Below are the code and all the weights of a small trained network. Each question names an input and a class and asks about switching units off, where a switched-off unit gives its printed mean instead of its output.

import numpy as np


def w(rows, s, z=0):
    codes = np.array(rows[::2]) - 128.0
    scale = np.full(codes.shape[1], s)
    scale[-1] = z or s
    return codes * scale


def norm(h):
    return h / np.sqrt((h * h).mean(-1, keepdims=True) + 1e-5)


def f(y):
    return np.maximum(y, 0)


def log_softmax(a):
    a = a - a.max(-1, keepdims=True)
    return a - np.log(np.exp(a).sum(-1, keepdims=True))


def net(x, mask):
    res = np.array(x, float).reshape(1, 5) / 4 @ E
    u = 0
    for l in range(3):
        y = f(norm(res) @ A[l][:, :-1].T + A[l][:, -1])
        res = res + np.where(mask[u : u + 4], y, B[l][:, -1]) @ B[l][:, :-1]
        u += 4
    return log_softmax(norm(res)[-1] @ U[:, :-1].T + U[:, -1])


A, B = {}, {}
E = w([
[160,161,255,95,53,113,79,139],'x0',
[103,111,191,176,130,117,151,89],'x1',
[165,195,93,168,161,140,167,205],'x2',
[85,176,132,116,129,205,161,137],'x3',
[162,176,133,114,60,116,97,30],'x4',
],0.0093)
A[0] = w([
[68,135,103,168,120,155,134,84,128],'L0N0',
[213,128,72,109,80,38,79,75,32],'L0N1',
[138,153,119,118,62,145,117,10,2],'L0N2',
[77,87,211,112,112,169,124,56,130],'L0N3',
],0.013,0.00074)
B[0] = w([
[99,110,185,114,50,118,104,159,180],'L0N0',
[115,64,126,121,139,28,85,153,254],'L0N1',
[115,168,103,219,137,251,150,23,247],'L0N2',
[81,63,168,98,255,89,106,112,224],'L0N3',
],0.0097,0.0096)
A[1] = w([
[113,213,168,142,111,161,183,103,63],'L1N0',
[171,51,202,96,146,34,100,91,246],'L1N1',
[173,159,9,143,74,106,126,73,230],'L1N2',
[71,80,199,135,190,157,181,157,165],'L1N3',
],0.013,0.0011)
B[1] = w([
[121,141,130,62,109,95,125,103,160],'L1N0',
[140,85,164,64,135,51,67,162,250],'L1N1',
[155,139,195,57,115,120,99,158,178],'L1N2',
[127,86,122,178,54,5,115,149,218],'L1N3',
],0.011,0.013)
A[2] = w([
[65,106,67,38,235,116,136,184,6],'L2N0',
[17,182,117,176,125,81,209,156,40],'L2N1',
[73,57,64,251,162,145,180,160,123],'L2N2',
[12,212,127,69,2,134,178,98,15],'L2N3',
],0.0097,0.0015)
B[2] = w([
[132,126,50,117,188,104,158,107,254],'L2N0',
[89,35,118,190,114,108,155,94,216],'L2N1',
[144,215,196,192,67,187,172,194,238],'L2N2',
[252,111,171,76,94,165,70,139,231],'L2N3',
],0.012,0.0045)
U = w([
[38,159,161,181,162,186,108,11,7],'0',
[110,92,199,128,116,11,53,125,246],'1',
[117,179,40,119,187,142,165,160,66],'2',
[95,161,105,247,83,97,207,233,14],'3',
[164,220,160,104,77,209,109,106,54],'4',
],0.011,0.0021)

Each question gives the input, the list of numbers given to net, and the class t.
The units are the neurons (one row each of A and B). Each row of codes is followed by its name. A weight is (code - 128) times the scale printed after its matrix; where a second scale follows, it is the last column's (A, B and U).
mask holds one flag per neuron, layer by layer. A switched-off neuron (its flag False) gives its mean, the last column of its row in B, instead of its output. The means were averaged over made-up inputs and are rounded, as every weight is.
A unit's drop is (log p(t) with every unit on - log p(t) with that unit switched off) / (log p(t) with every unit on - log p(t) with every unit switched off).
The circuit of an input: a set's keep is (log p(t) with only the set's units on - log p(t) with every unit switched off) / (log p(t) with every unit on - log p(t) with every unit switched off). Starting from all 12 units, units are removed one at a time, each time the one whose removal leaves the highest keep (on an exact tie, the one counted first), for as long as the keep stays at least 0.8.
circuit, biggest first: the units of the circuit, biggest drop first
most important unit: the unit with the biggest drop
k most important neurons: the k neurons with the biggest drops, biggest first
top k neurons in layer l: the k neurons of layer l with the biggest drops, biggest first
input [-3,-3,7,4,4], class 4: 3 most important neurons : L0N3, L0N1, L1N1
input [6,-6,-8,8,5], class 0: 2 most important neurons : L0N2, L0N3
input [2,-2,3,7,-6], class 3: top 2 neurons in layer 0 : L0N2, L0N0
input [8,-2,4,3,-4], class 4: most important neuron : L0N3
input [-6,-3,-8,8,1], class 4: circuit, biggest first : L1N1, L0N1, L2N3
input [5,-8,6,4,1], class 4: circuit, biggest first : L1N1, L1N3
input [-3,-8,-6,7,-8], class 3: circuit, biggest first : L1N1, L2N2
input [6,8,6,2,7], class 4: top 2 neurons in layer 1 : L1N0, L1N1
input [6,-7,8,0,-4], class 2: top 3 neurons in layer 0 : L0N2, L0N0, L0N3
input [4,-7,7,0,-1], class 2: 2 most important neurons : L0N2, L1N3
input [0,1,6,-7,-8], class 3: 2 most important neurons : L0N1, L0N3
input [-5,-1,8,2,2], class 2: 3 most important neurons : L0N3, L0N2, L1N3
input [5,6,7,4,-7], class 3: 3 most important neurons : L1N1, L1N2, L0N0
input [-6,0,1,3,3], class 4: most important unit : L0N3
input [-6,0,8,7,1], class 4: circuit, biggest first : L0N1, L0N3, L2N3, L1N0
input [7,-3,4,3,-4], class 4: 2 most important neurons : L0N3, L0N1
input [3,1,-4,3,3], class 0: top 2 neurons in layer 0 : L0N2, L0N1
input [2,-2,0,5,-7], class 3: top 2 neurons in layer 1 : L1N1, L1N2
input [-3,-2,-2,1,4], class 0: 2 most important neurons : L0N2, L0N1
input [-8,-8,-2,7,-5], class 3: circuit, biggest first : L2N2
input [-4,3,0,5,5], class 4: top 3 neurons in layer 0 : L0N2, L0N0, L0N1
input [5,4,1,2,6], class 0: top 3 neurons in layer 0 : L0N2, L0N3, L0N0
input [-7,2,-4,0,-6], class 3: circuit, biggest first : L1N1, L2N2
input [4,3,1,4,8], class 0: 2 most important neurons : L0N2, L0N3
input [-3,6,5,-5,-4], class 3: top 2 neurons in layer 0 : L0N1, L0N3
input [-1,4,-2,0,2], class 0: top 2 neurons in layer 0 : L0N2, L0N1
